(in the rows, 128 means zero)
Each row of numbers belongs to one of the nodes below and depends on some of the facts about them. Some rows are named. Which node is each other row?

Named rows:
dozir: [137 145 131 134  86 122 114  99 140 132 116 134 134 117 115 126 143 114
 154 123 117 133 124 120 114 139 165 143 154 140 112  99 130 127 142 134
 134 126 127 125 135]
plodrul: [140  88 115 115 141 185 156  33 135 127 192 119  99 149 118 104 119 132
 123  82 100 141 135 143 122  84 134 183 136 107 143 179 150 135 195 153
 148 126 108 100  26]
breklaplir: [118 144 114 132 101 128 114 124 129 122 109 139 106 126 123 132 125 117
 150 129 116 131 122 127 133 133 162 114 120 148 119 101 129 128 125 129
 133 153 131 133 116]
tufes: [131 144 127 135 100 127 108 109 133 119 109 137  98 117 113 136 125 110
 146 130 116 142 132 121 131 140 149 111 125 153 118  98 138 141 139 135
 127 142 132 140 125]
ledobral: [111 116 119 140 112 121 112 138 130 118 129 119 115 132 121 134 120 146
 134 118 135 133 116 128 140 126 150 140 100 117 112 125 121 134 125 126
 135 144 130 124 115]
ruvu: [128 151 121 131  96 124 122 113 135 137 110 145 134 120 131 121 143 111
 160 121 113 127 118 127 115 130 165 138 157 151 118 101 122 123 132 136
 133 134 130 128 126]
luplor: [119 148 124 135  89 121 118 120 133 124 109 134 103 144 122 134 132 112
 144 128 110 136 130 128 128 131 163 106 132 140 120 109 137 133 117 127
 137 152 131 132 122]
grami: [133 149 129 138  92 131 125 103 135 142 120 122 137 103 117 132 131 121
 159 121 124 130 129 119 113 145 175 141 147 163 106 111 125 128 138 138
 136 131 131 137 139]
staples: [117 145 112 131 101 128 111 128 129 119 107 141 106 128 123 130 126 117
 152 129 118 131 119 126 134 135 163 116 118 148 121  98 129 126 127 129
 133 151 133 129 112]
kostapi: [112 136 109 135  88 121 106 134 128 110 118 128 112 137 115 129 119 127
 143 133 124 130 116 130 130 130 178 126 112 130 109 104 125 128 122 123
 139 153 132 126 124]
bidro: [127 149 123 130  98 125 116 116 137 131 109 145 135 117 122 125 138 117
 163 121 114 132 115 120 117 142 169 143 149 151 121  96 126 117 139 140
 139 128 127 123 125]
suklas: [120 146 121 134 102 135 120 121 127 128 114 123 114 110 111 141 115 124
 157 125 126 132 132 118 130 151 170 111 119 157 114 105 133 128 129 127
 134 154 132 140 116]
geplam: [116 122 125 142 119 122 115 134 135 121 116 132 101 132 129 131 121 140
 133 119 127 140 119 129 143 126 137 133 108 130 120 124 122 143 127 140
 133 139 131 129 117]
teni: [120 113 132 138 111 127 111 115 127 121 135 109 120 120 112 142 129 138
 142 114 135 136 129 122 139 136 138 134 112 107 109 117 135 133 138 114
 128 140 127 124 110]
dronadren: [120 124 123 128 128 124 130 160 131 124 127 119 128 129 138 127 117 143
 129 122 130 143 124 125 132 127 112 128 119 121 129 143 136 137 133 132
 135 135 128 131 103]
fluplevol: [112 108 108 115 144 134 129 155 137 138 142 111 135 151 132 129 126 155
 128 102 144 131 111 134 129 121  98 133 132  94 132 151 126 119 136 130
 138 134 108 118 113]
plebar: [139 148 132 134  87 123 115 100 138 131 117 136 131 117 115 127 144 112
 153 123 116 134 124 118 113 140 164 143 155 144 115  99 130 127 143 135
 133 126 126 127 136]
silu: [128 151 123 131  96 127 122 114 136 135 109 141 132 117 124 126 142 118
 160 120 118 130 118 121 114 141 169 139 151 152 119 100 125 121 135 138
 138 131 129 128 129]
trepagrer: [118 113 119 125 126 127 119 159 124 112 134 115 140 122 129 127 122 145
 137 122 136 138 120 121 135 132 114 140 111 101 127 131 140 126 143 119
 134 133 125 120  91]

Facts:
σ: points at; ξ: is of sort; Δ: refers to
babrin ξ:b Δ:meple, tekas, vufur
bestak ξ:e
bidro σ:gubrur ξ:b
bivil σ:raskor, gromun ξ:b Δ:meple
bofi ξ:a
bramu σ:suklas, raskor, keskir ξ:a
breklaplir σ:drestidrok, draza ξ:e
brobram σ:klidruk ξ:e Δ:traklur
broste σ:raskor ξ:c Δ:steplum
bruflur σ:feron, troskil, raskor, gabru, troplagas ξ:b
bruri ξ:c
daka σ:flogak, trikozam ξ:a
destim σ:pobrur ξ:e
ditilun ξ:d Δ:zoplil
divir ξ:b Δ:flate
dobun σ:nuklo, gromun ξ:d
donil σ:skimem ξ:d Δ:sezin
dostu ξ:b Δ:zotroplus
dozir ξ:b Δ:meple, flate, zotroplus, klidruk
dragen ξ:e Δ:rifi, tibro
dranak σ:feron ξ:d Δ:meple
draza σ:raskor ξ:a Δ:tufes
drefan σ:feron ξ:a Δ:meple, nadibrur, subras, klidruk
drestidrok σ:suklas ξ:a
dretroklak σ:tagis, pafur ξ:c Δ:divir
drezas ξ:e
drogan σ:nuklo, sino ξ:d
dronadren σ:troskil, gramek ξ:a Δ:bestak
drubral σ:raskor, grami, pibel ξ:a Δ:nadibrur, zoplil
druklar σ:lugru, feron ξ:c Δ:griri
fadramor ξ:c
feron ξ:b Δ:meple, bestak, traklur
fikloklen σ:suklas, feron, raskor ξ:b
flagraras σ:suklas, troskil, grami ξ:c
flagrizus ξ:a
flate ξ:d
flefabak ξ:c Δ:menur
flogak ξ:a
flomak σ:drestidrok, troskil, pibel ξ:c
flosun ξ:a Δ:zedrek
fluplevol σ:troskil, gromun ξ:d Δ:lopa
fode σ:plasasti ξ:d
fogrefo ξ:b
gabru σ:skilo, raskor, fode, gromun ξ:a
gamen σ:troskil, gubrur, raskor ξ:d
gefan ξ:d Δ:traklur
geplam σ:feron, trizir ξ:c
gevu σ:gitres, subras, raskor ξ:d Δ:flate
gitres σ:raskor ξ:d Δ:bramu
gozin σ:feron ξ:e
gramek σ:troskil, raskor ξ:e Δ:dozir
grami ξ:b
griri ξ:c Δ:dronadren
gromun σ:raskor ξ:b Δ:meple
grubre σ:flagraras ξ:a
grutroplam σ:plotam ξ:d
gruvuske σ:raskor ξ:a Δ:zimogrom
gruzol ξ:d Δ:griri
gubrur σ:raskor, mame ξ:e
gugun ξ:a Δ:bestak
keskir σ:raskor ξ:d Δ:plotam, tufes
kestur σ:steplum ξ:c
kivok ξ:c
kiza σ:feron ξ:b Δ:daka, dragen
klakil σ:raskor ξ:a Δ:subras
klelus σ:suklas, trepagrer ξ:d Δ:grubre, pibel
kletra σ:nuklo ξ:a
klidruk ξ:c Δ:meple
kliplim σ:grami ξ:b
kludras σ:bivil, gozin ξ:c Δ:meple
kodrus σ:rifi, silu, gamen ξ:d Δ:drefan, tibro
kolako σ:suklas, draza, keskir ξ:c Δ:traklur
kostapi σ:meple, drefan, dronadren ξ:e Δ:gruvuske
lagi ξ:d
lakla σ:suklas, pafur, trizir ξ:b
laral ξ:a
ledobral σ:feron ξ:c Δ:plagan
leran ξ:a Δ:meple
liklu ξ:a
lofu σ:flogak, skeklapi ξ:a Δ:griri, rozo
lopa ξ:b Δ:meple
lugru σ:raskor ξ:d Δ:plotam
luplor σ:flogak, ditilun ξ:e
luplu σ:troplagas ξ:d
mame ξ:c
menur σ:gamen ξ:a Δ:zotroplus
meple ξ:d
meska ξ:e
muplari ξ:b
nabrir σ:daka ξ:e
nadibrur ξ:d
nazem ξ:c
nekim ξ:b Δ:veza
netim σ:feron, plasasti, bramu, skimem, klelus ξ:d
nomos σ:skabol, kletra ξ:c Δ:dretroklak
nuklo ξ:c
pafur σ:flogak, gromun, gramek ξ:b
pagobral σ:vidabam ξ:e
patra σ:raskor ξ:c Δ:flate
pebul σ:mame ξ:c
petru σ:trizir ξ:b
pevas ξ:d Δ:nadibrur
pibel σ:lugru, troskil, gozin ξ:e
plagan ξ:b
plakil σ:trizir ξ:c
plasasti σ:raskor, gromun ξ:a
plebar ξ:b
pledres σ:tronan ξ:b
plenem σ:raskor ξ:d
plidru ξ:c Δ:druklar
plodrul ξ:d Δ:studa
plopla σ:pobrulo, raskor ξ:e Δ:troskil
plotam σ:bofi ξ:d
pobrulo ξ:c
pobrur σ:ditilun ξ:d
poflo σ:raskor ξ:d Δ:bruri
poska σ:drezas, tagis, troskil ξ:d Δ:zimogrom, bestak
punil σ:fogrefo, teni ξ:c
radumo σ:brobram ξ:a
raklim ξ:a Δ:stetra, zedrek, sebrim, traklur
rapor σ:fadramor, nomos ξ:c Δ:pebul
raskor ξ:e
rifi σ:feron, troskil, sino ξ:b
rozo σ:klakil ξ:c Δ:gromun
ruvu σ:skeklapi, draza ξ:b
sebrim ξ:a Δ:zoplil
sezin ξ:b Δ:meple, zoplil, traklur
siflolun σ:troskil ξ:a
silu σ:laral, bivil, skapa ξ:b
sino σ:drestidrok, nuklo, pledres, grami ξ:d Δ:skapa, dretroklak
skabol ξ:a Δ:klidruk
skapa σ:keskir ξ:e Δ:meple
skaplo σ:raskor ξ:a Δ:troplagas
skeklapi σ:nuklo, patra ξ:c
skilo σ:patra ξ:d Δ:rifi, kolako
skimem σ:flogak, fikloklen, subras ξ:d
skiplo σ:raskor ξ:e Δ:leran, klakil
skodrir σ:kolako ξ:c Δ:tekas
skubrural ξ:e Δ:liklu
sosum σ:kliplim, gozin ξ:b
staples σ:suklas, laral, gitres ξ:e
steklimo σ:zuvar ξ:a
steplum σ:broste, kletra ξ:b Δ:bramu
stetra σ:poflo ξ:a Δ:tekas
stigrem ξ:a
studa σ:plotam, dretroklak ξ:b
subras σ:feron, troskil, raskor, grami ξ:d Δ:troskil
sukigel σ:flogak, nabrir, liklu, sino ξ:d
suklas σ:raskor, gromun ξ:e
tagis σ:plasasti, troskil, draza ξ:b Δ:griri
tekas ξ:b Δ:troskil, dronadren
teni ξ:c Δ:meple
tibro σ:silu ξ:c Δ:meple, flate, bramu
tibur σ:plenem, bramu, raskor, gromun ξ:d
tigu ξ:c Δ:flogak, tagis
tonim ξ:b Δ:bestak, plopla, tufes
traklur ξ:c Δ:bestak
trede σ:suklas ξ:c Δ:troskil
tregi σ:klelus ξ:a
trepagrer σ:meska, mame ξ:a Δ:nadibrur
trikozam σ:raskor ξ:b
triskadu σ:brobram, zedrek, trede, skiplo ξ:d
trizir ξ:e
tronan ξ:a Δ:meple, nadibrur
troplagas σ:feron ξ:c Δ:nadibrur
troskil ξ:b Δ:klidruk
trumubre σ:troskil, gramek ξ:a Δ:bivil, punil
tufes ξ:e
tugrar ξ:d Δ:destim, klakil
vaskon σ:lugru, raskor ξ:a
vegu ξ:a
veza σ:lakla, bramu, keskir, gamen ξ:d
viba σ:destim ξ:b
vidabam σ:drestidrok ξ:b
vimom σ:troskil, keskir ξ:e
votrik σ:pledres, raskor ξ:c Δ:troskil
vufu ξ:d Δ:dronadren
vufur σ:gruvuske, pevas, zuvar, mame ξ:a
zazel σ:gubrur ξ:a
zedrek σ:tronan ξ:c
zimogrom σ:trikozam, dobun, skiplo ξ:d
zoplil ξ:c
zotroplus σ:lugru, suklas ξ:d Δ:meple, sezin, plagan
zudem σ:suklas, tagis, troskil, pobrur ξ:c
zuvar σ:druklar ξ:d

Which node is each row?
No name comes twice in this set of rows, the named rows included.
[121 124 124 136 125 128 119 124 127 131 121 132 111 114 134 134 131 128
 143 115 126 135 125 130 143 124 127 125 118 130 120 117 127 137 131 129
 122 144 130 134 103]  kestur
[121 133 117 133  89 131 106 111 122 115 125 118 122 118 107 139 126 118
 151 128 130 127 128 124 130 138 165 124 118 128 104  97 135 126 136 111
 129 152 130 128 118]  brobram
[127 132 132 130 137 126 135 150 136 133 116 129 118 127 144 126 124 134
 130 120 121 149 134 124 132 128  95 112 130 137 135 143 141 142 135 140
 130 133 128 140 103]  daka
[114 116 113 126 128 124 125 164 125 119 133 118 137 131 141 121 119 144
 130 122 133 133 116 130 136 119 117 136 114 107 125 140 132 129 130 121
 135 141 128 126  97]  drubral
[126 124 121 126 141 125 123 161 133 117 115 143 116 123 143 120 121 139
 129 124 124 148 118 123 138 130  96 126 116 131 141 130 135 136 143 144
 130 127 128 131  98]  vufur
[126 120 123 130 132 125 122 159 132 118 126 126 122 125 136 124 117 141
 128 125 130 144 122 123 136 129 107 134 113 124 131 138 134 138 143 134
 132 130 128 132 102]  steklimo
[133 119 125 129 133 131 131 139 123 131 134 118 131 107 143 129 124 129
 132 122 134 135 134 128 134 121  96 127 122 128 121 140 135 141 143 124
 119 138 132 141 101]  kletra
[104  99 111 116 162 128 122 147 137 133 145 116 143 128 117 120 118 185
 130 103 153 140 114 131 111 132  71 115 142 106  92 133 149 113 121 143
 118 131  94 111 128]  klelus
[116 116 121 125 131 133 131 155 122 126 135 104 145 116 132 132 116 149
 141 117 138 135 127 123 132 134 118 131 115 115 121 139 139 127 136 118
 134 141 125 128  92]  draza
[129 122 132 139 119 132 119 111 127 132 127 121 110 107 125 140 131 127
 141 116 130 137 135 125 143 129 124 126 117 130 113 119 131 143 141 124
 117 142 130 136 111]  fadramor

Now the same nodes, written a new way:
Some nodes and their rows:
daka: [109 130 137  98 135 136 101 137 105 126 123 165 142 109 138  94 115 114
 138 141 137 170 116 112 122 116 114 126 115]
bidro: [136 133 161 147 132  77  89 117 126 123  69 116  99 152 135 157 128 133
 138 165 148 118 129 109 133  91 137 146 103]
fikloklen: [134 126 144 136 125  62  83 119 137 135  54 121 108 149 138 147 126 138
 130 158 151 121 141 116 132  95 142 146 112]
nekim: [137 147 147 148 131 104 142 147 159 120 106 104 125 151 140 148 117 127
 122 128 144  80 127 122 134 131 133 151 129]
bruflur: [136 121 138 138 120  64 109 128 152 136  65 127 105 136 140 154 128 137
 137 167 152 115 140 117 133  84 135 149 105]
pledres: [133 128 171 136 138  82  98 103 127 129  60 104 110 157 147 138 120 132
 130 168 151 107 140 111 119 128 133 165 120]
muplari: [132 143 160 132 140 106 104 110 133 122  81 103 115 147 141 164 121 128
 134 153 159 107 128 104 124 110 126 159 111]
feron: [132 165 112 157 112  47  70 113 130 147  96  45 125 137 124 124 117 118
  60  71 120  57 150 119 109 167 107 170 122]
troplagas: [136 113  41 144 124  57 127 181 175 123 144 178 148 218 138 175 148 106
  89 140 104 121 156 108 114 129 153  97 131]
bruri: [130 141 123 145 134  75  90  72 153 118 135 140 136 183 133 210 138 134
 106 183 143 139 136 102 112 115 125 103  99]
flomak: [132 121 110 149 120  52  97  87 170 128 126 165 129 180 131 198 145 140
 110 195 139 152 143 114 123 103 130  87  95]
pevas: [133 116 110 115 129 178 154 190  75 119 117 149 109 122 110 108 137 120
 158  54 107 105 112 139 139 138 141 153 183]
ditilun: [127 117 136 106 120 191 140 154  98 123 113 134 135 110 114 101 132 127
 146  43 130  91 115 136 161 153 118 153 191]
skilo: [131 119 143 123 118 165 170 153  94 123 108 134 111 100 111  98 128 146
 150  72 120  99 116 140 146 145 129 145 179]
triskadu: [131 109 148 108 125 176 158 124  83 126  97 150  91  91 116 124 135 150
 185 121 138 122 112 145 141 118 120 162 154]
brobram: [127 122 106 134 136 195 173 130 111 127 226  68 114 117 119  92 120 109
  95 127  83 112 147 111 156 162 110 115 148]
trizir: [128 104 115 106 148 190  96  95  95 145 142  75 120  95 132 105 137  97
 120 131 110 197 145 125 141 113 142 104 131]
gubrur: [130 109 129 124 145 186 106 100  95 135 170  92 102 107 122 105 140 107
 135 149 105 184 141 128 147 105 147  96 120]
vimom: [130  94 117 119 137 189 119 112 120 143 170 108 109 101 128 102 142 112
 140 160 111 185 146 134 157  97 135  95 121]

Which node is each row?
No name comes twice in this set of rows, the named rows included.
[118 119 123 126 136 137 140 188 118 125 153 165 159 109 133  81 103 116
 125 122 108 140 115 136 119 148 129 114 131]  klakil
[116 130 123 115 141 169 157 167 128 127 155 144 168 109 141  72 105 119
 122 129 112 131 118 147  93 179 112 143 135]  skabol
[133 111 131 110 116 174 190 150 108 128 109 135 119  96 118  85 130 150
 153  79 123 108 116 156 138 162 127 156 182]  sino
[144 116 156 181 139 122 148 135 163 126 110  77 170 110 138 147  84 158
 119 130 148  67 118 150 153 154 127 124 134]  tekas
[132 170 105 156 114 102 120 159 161 131 160  82 118 170 122 137 127 121
 101  89 123  31 139 117 120 157  93 190 117]  sezin
[110 141 135  99 144 150 139 139 107 118 130 155 133 106 141 105 112 118
 145 159 130 151 111 110 100 122 114 137 114]  radumo
[136 142 112 169 111  50 141 112 188 120 157 147 140 191 127 173 141 141
  91 157 121 123 140 128 116 132 145  85 106]  rozo
[129 102 151  98 124 180 163 116  85 130 101 144 101  91 121 113 132 155
 176 118 141 125 115 142 138 137 119 161 164]  drogan
[125  97 134 108 144 222  99 102 115 137 181 101 126 106 130 106 138 106
 138 141 125 183 144 123 167 112 126  97 128]  destim
[130  93 107 110 138 182 126 106 112 148 160  94 111  96 133 103 140 112
 132 152 109 191 151 130 147 103 142  94 125]  pibel
[135 135  86 114  98 173 147 167 128 156 149 111 117  71 100  99 151 141
 149  22 122 101 121 191 113 158 110 175 140]  dranak
[112 164 132 133 110  95 185 117 133 123 153 106 154  69 127  88  81 140
  80 112 116 107 116 107 140 147 102 101 137]  dronadren
[135 172 122 156 113 122 107 151 179 144 160  81 135 156 123 126 140 123
 119  76 140  69 138 165  97 161 108 189  88]  lopa

The same nodes again, as new rows of numbers:
Named rows:
drogan: [129 132  78 138 123 118 114 111 159 105 109 130 122  86 143 106 152 129
 136 115 126 114 125 118 104 128 142 123 118]
vidabam: [139 171 125 135 130 132 123 141 167 122 127 147 126 122 130 111 145 119
 145 122 145 125  98 108 117 124 135 117 146]
gromun: [127 150 108 160 123 140 138 189 181 128 123 145 126 136  99 108 146 127
 134 122 183 136 123 112 115 117 134 114 144]
rozo: [135 141 138 131 139 133 144 219 117 158 124 136 126 153 128 133 162 123
 106 137 169 136 154 116 128 126 128 118 129]
klelus: [124 137 106 151 108 110 139 115 187 101 119 133 125  71 133 116 165 149
 124 121 104 119 105 123 118 130 138 123 139]
pibel: [126 132 125 107 137 149 123  50 111 136 128 127 131 120 110 137  95 128
 142 148 122 130 100 137 150 123 121 138 139]
troskil: [145 154 123 173 121 137 141 185 200 131 128 145 124 157 116  88 141 145
 192 104 159 135  99 122 115 129 130 108 160]
tagis: [136 163 122 145 136 139 137 184 180 148 118 154 126 122 103 100 172 139
 133 140 158 128  97 107 121 122 133 122 152]
siflolun: [119  89 160  97 131 133 102  65  73 147 131  99 131 142 138 148  61 135
 113 143  86 127 143 142 151 133 105 164 113]
plidru: [129 154 153 133 137 119 133 215 105 151 135 151 129 139 134 117 149 125
 121 135 130 134 143 111 129 136 127 120 130]
zotroplus: [128 110  92 152 116 115 153 112 205  90 103 125 123 116 123 119 187 141
 117 121 173 120 126 134 105 120 141 111 128]
teni: [121 139 150 140 125 124 153 202 129 118 137 133 131 181 125 130 141 117
 122 114 149 135 160 123 121 133 128 114 112]
kodrus: [116 125  85 152 108 122 167 127 205  82 102 123 127 124 123 123 195 153
 108 126 152 120 148 130 114 124 141 116 111]
skapa: [110 116 106 120 136 148 137 108 111 125 130 128 133 144  78 145  96 128
 114 148 157 134 155 140 150 114 128 137 116]
zazel: [123  86 143  98 128 128 101  95  44 159 138 102 127 126 144 157  62 125
  98 145  97 129 153 149 157 134 109 160 125]
steklimo: [115  89 145  99 130 132 109  78  40 142 138 102 129 125 149 153  69 132
 109 145 103 133 145 151 151 134 114 147 115]
flogak: [117  79 150 118 134 146  64 106  54 182 145 108 126 130 114 122  42 132
 129 139  91 130 162 143 131 134 101 164 112]
skodrir: [146 145 148 140 133 114 138 213 126 144 125 140 131 152 138 139 170 132
 138 123 120 136 146 114 137 129 124 119 144]
viba: [140 171 130 128 133 128 141 144 181 114 126 147 129 142 122 118 160 122
 135 123 126 119  98 116 114 130 136 119 147]

Rows to name:
No name comes twice in this set of rows, the named rows included.
[104  79 128 118 129 139 110 121  47 129 134 102 129 160 134 148  76 132
 120 132 104 133 198 159 147 139 114 145 104]  leran
[110  83 144 109 125 125 105  87  76 124 125  97 134 158 131 163  90 136
 109 141  86 131 179 146 147 130 103 160 102]  trumubre
[131 101 124 141 112 103 132 133 181 107 113 127 127  87 111 104 166 129
 113 124 144 122 103 127 106 115 140 127 118]  skilo
[102 116 125 101 137 146 135  72  95 116 136 131 136 138  82 137  82 112
 100 151 153 129 122 148 141 117 131 130 101]  dragen
[138 108 119 146 120  94 145 143 175  91 119 140 129 102 123  94 171 133
 130 115 129 122  97 142 102 126 146 110 129]  gefan
[111 118 140 135 121 145  99  92  83 167 150 130 130  95  81 118  43 120
 151 133 110 136 103 126 152 116 118 144 132]  raskor
[121 151 107 125 134 137 131 146 142 120 124 139 125 125 121 115 161 104
 109 130 184 128 124 110 114 116 141 117 119]  steplum
[103  81 125 112 139 126  92 140  41 151 120 108 132 142 119 144  94 134
 107 156  80 131 202 132 149 131 103 158  99]  lofu
[135 152 142 115 142 131 146 180 121 134 140 137 125 172 145 136 135 117
 117 117 171 128 136 129 122 138 135 115 128]  punil
[138 153 120 131 136 136 147 152 164 111 133 144 126 151 119 113 150 116
 133 110 194 128 110 132 107 127 148 100 140]  plagan

